Below are the code and all the weights of a small trained network. Each question names an input and a target symbol and asks about switching units off, where a switched-off unit gives its printed mean instead of its output.

import numpy as np


def w(rows, s, z=0):
    codes = np.array(rows[::2]) - 128.0
    scale = np.full(codes.shape[1], s)
    scale[-1] = z or s
    return codes * scale


def f(y):
    return np.maximum(y, 0)


def softmax(a):
    e = np.exp(a - a.max(-1, keepdims=True))
    return e / e.sum(-1, keepdims=True)


def log_softmax(a):
    a = a - a.max(-1, keepdims=True)
    return a - np.log(np.exp(a).sum(-1, keepdims=True))


def net(x, mask):
    ids = ['γδεζηθμξπστφψω'.index(c) for c in x.split()]
    T = len(ids)
    res = E[ids] + P[:T]
    u = 0
    for l in range(2):
        q, k, v = (res @ M[l].T for M in (Q, K, V))
        z = softmax(np.where(np.tri(T) > 0, q @ k.T / 3**0.5, -1e9)) @ v
        res = res + np.where(mask[u], z, O[l][:, -1]) @ O[l][:, :-1]
        u += 1
        y = f(res @ A[l][:, :-1].T + A[l][:, -1])
        res = res + np.where(mask[u : u + 12], y, B[l][:, -1]) @ B[l][:, :-1]
        u += 12
    return log_softmax(res[-1] @ U[:, :-1].T + U[:, -1])


Q, K, V, O, A, B = {}, {}, {}, {}, {}, {}
E = w([
[94,165,185],'γ',
[143,108,117],'δ',
[175,115,35],'ε',
[130,95,84],'ζ',
[106,75,176],'η',
[101,148,113],'θ',
[172,131,86],'μ',
[149,72,48],'ξ',
[129,145,92],'π',
[152,150,80],'σ',
[88,3,132],'τ',
[120,207,154],'φ',
[92,183,208],'ψ',
[174,100,71],'ω',
],0.025)
P = w([
[250,183,62],'0',
[109,159,168],'1',
[93,152,150],'2',
[76,151,140],'3',
[64,149,143],'4',
[77,147,143],'5',
[66,152,145],'6',
],0.015)
Q[0] = w([
[147,101,221],'L0H0',
[211,127,53],'L0H0',
[123,150,254],'L0H0',
],0.0096)
K[0] = w([
[130,18,105],'L0H0',
[132,250,122],'L0H0',
[132,199,154],'L0H0',
],0.011)
V[0] = w([
[122,64,56],'L0H0',
[102,37,43],'L0H0',
[117,2,245],'L0H0',
],0.0079)
O[0] = w([
[190,141,36,153],'L0H0',
[254,81,223,145],'L0H0',
[169,132,145,3],'L0H0',
],0.0083,0.0054)
A[0] = w([
[149,98,102,180],'L0N0',
[211,60,133,86],'L0N1',
[104,58,59,230],'L0N2',
[138,65,171,79],'L0N3',
[63,168,107,64],'L0N4',
[95,139,132,108],'L0N5',
[86,165,36,115],'L0N6',
[208,78,146,122],'L0N7',
[178,22,224,157],'L0N8',
[154,171,205,149],'L0N9',
[118,103,79,253],'L0N10',
[247,117,71,82],'L0N11',
],0.011,0.0054)
B[0] = w([
[198,214,143,181],'L0N0',
[187,128,142,200],'L0N1',
[123,146,220,244],'L0N2',
[140,216,66,159],'L0N3',
[146,54,186,210],'L0N4',
[180,82,163,163],'L0N5',
[145,163,111,255],'L0N6',
[140,60,149,197],'L0N7',
[95,224,164,210],'L0N8',
[76,109,2,175],'L0N9',
[73,196,178,230],'L0N10',
[201,104,146,224],'L0N11',
],0.0075,0.0097)
Q[1] = w([
[72,170,156],'L1H0',
[234,121,234],'L1H0',
[147,69,10],'L1H0',
],0.012)
K[1] = w([
[185,129,87],'L1H0',
[168,16,168],'L1H0',
[2,117,111],'L1H0',
],0.0071)
V[1] = w([
[227,68,134],'L1H0',
[155,254,28],'L1H0',
[177,199,60],'L1H0',
],0.0093)
O[1] = w([
[250,112,67,254],'L1H0',
[110,63,162,181],'L1H0',
[148,121,191,204],'L1H0',
],0.016,0.035)
A[1] = w([
[221,248,195,127],'L1N0',
[83,110,186,193],'L1N1',
[51,199,91,185],'L1N2',
[142,190,39,159],'L1N3',
[90,113,102,124],'L1N4',
[59,173,103,70],'L1N5',
[196,129,176,126],'L1N6',
[132,191,111,155],'L1N7',
[42,100,123,192],'L1N8',
[98,166,108,92],'L1N9',
[114,157,218,254],'L1N10',
[195,121,80,159],'L1N11',
],0.013,0.007)
B[1] = w([
[83,137,130,243],'L1N0',
[163,189,163,150],'L1N1',
[134,86,74,136],'L1N2',
[86,152,134,156],'L1N3',
[111,85,73,131],'L1N4',
[113,97,128,134],'L1N5',
[80,136,143,242],'L1N6',
[70,1,157,132],'L1N7',
[150,122,61,144],'L1N8',
[76,52,179,130],'L1N9',
[139,162,71,153],'L1N10',
[116,117,128,254],'L1N11',
],0.0089,0.077)
U = w([
[177,117,104,224],'γ',
[154,32,130,2],'δ',
[39,5,197,98],'ε',
[111,92,128,119],'ζ',
[77,103,161,204],'η',
[253,179,32,35],'θ',
[217,130,93,108],'μ',
[147,164,191,115],'ξ',
[110,76,149,189],'π',
[132,200,76,99],'σ',
[53,116,238,68],'τ',
[181,243,131,180],'φ',
[1,19,151,37],'ψ',
[89,106,104,148],'ω',
],0.0081,0.0057)

Each question gives the input, a string of symbols that net reads in full, and the target symbol t.
The units are the heads (3 rows each of Q, K, V and O) and the neurons (one row each of A and B). Each row of codes is followed by its name. A weight is (code - 128) times the scale printed after its matrix; where a second scale follows, it is the last column's (O, A, B and U).
mask holds one flag per unit, layer by layer, with each layer's heads first. A switched-off unit (its flag False) gives its mean, the last column of its rows in O or B, instead of its output. The means were averaged over made-up inputs and are rounded, as every weight is.
A unit's drop is (log p(t) with every unit on - log p(t) with that unit switched off) / (log p(t) with every unit on - log p(t) with every unit switched off).
The circuit of an input: a set's keep is (log p(t) with only the set's units on - log p(t) with every unit switched off) / (log p(t) with every unit on - log p(t) with every unit switched off). Starting from the 12 units with the biggest drops (on a tie, the unit counted first), units are removed one at a time, each time the one whose removal leaves the highest keep (on an exact tie, the one counted first), for as long as the keep stays at least 0.8.
circuit, biggest first: the units of the circuit, biggest drop first
most important unit: the unit with the biggest drop
k most important neurons: the k neurons with the biggest drops, biggest first
top k neurons in layer l: the k neurons of layer l with the biggest drops, biggest first
input π μ μ ω, target ξ: most important neuron : L1N0
input σ ε μ ξ, target τ: circuit, biggest first : L1H0, L0N2, L0N10, L1N1
input ω ψ η ε τ, target τ: circuit, biggest first : L0N8, L0H0
input ψ ε γ μ μ η, target ψ: top 2 neurons in layer 1 : L1N9, L1N5
input ξ η δ δ σ, target θ: circuit, biggest first : L1H0, L0H0, L0N11
input μ μ ε ζ μ φ ε, target ε: circuit, biggest first : L1H0, L0H0, L0N2
input ξ π τ μ θ, target θ: circuit, biggest first : L0H0, L1H0
input ε φ μ ε ξ, target δ: top 3 neurons in layer 1 : L1N3, L1N1, L1N10
input φ ψ θ ξ θ ω ε, target σ: 4 most important neurons : L1N1, L1N10, L1N8, L0N2
input θ φ μ γ, target φ: 4 most important neurons : L1N1, L1N10, L1N6, L1N8
input π ζ η γ ξ, target ξ: top 4 neurons in layer 1 : L1N1, L1N0, L1N10, L1N6
input ε σ γ η θ θ δ, target δ: circuit, biggest first : L0N11, L1H0, L0H0, L0N0
input π γ μ μ φ μ δ, target ξ: 2 most important neurons : L1N1, L1N0
input σ η ω μ μ, target τ: circuit, biggest first : L1H0
input φ ζ ψ ε φ, target σ: top 2 neurons in layer 1 : L1N1, L1N10
input θ φ ψ π ζ μ π, target φ: 3 most important neurons : L1N1, L1N10, L1N6
input θ ε μ ψ, target φ: 3 most important neurons : L1N1, L1N10, L1N6
input μ θ θ δ η φ θ, target ε: top 2 neurons in layer 1 : L1N1, L1N8
input ξ ξ ζ μ, target θ: top 2 neurons in layer 0 : L0N7, L0N11
input ε ω θ, target δ: circuit, biggest first : L0N11, L1H0, L0N0, L0H0
input ψ ε δ θ, target ψ: circuit, biggest first : L1H0
input φ δ η θ, target σ: 4 most important neurons : L1N1, L1N10, L1N8, L1N6
input μ ε ξ ψ, target ε: top 4 neurons in layer 0 : L0N11, L0N9, L0N0, L0N6
input ψ θ φ φ φ μ, target ψ: 3 most important neurons : L1N9, L0N4, L1N5
input ε φ φ, target δ: 2 most important neurons : L0N11, L0N4
input θ ε δ θ θ θ μ, target φ: 2 most important neurons : L1N1, L1N6
input μ ε μ ω, target ε: most important unit : L0N11
input μ μ τ τ ζ θ τ, target τ: 2 most important neurons : L0N8, L1N0
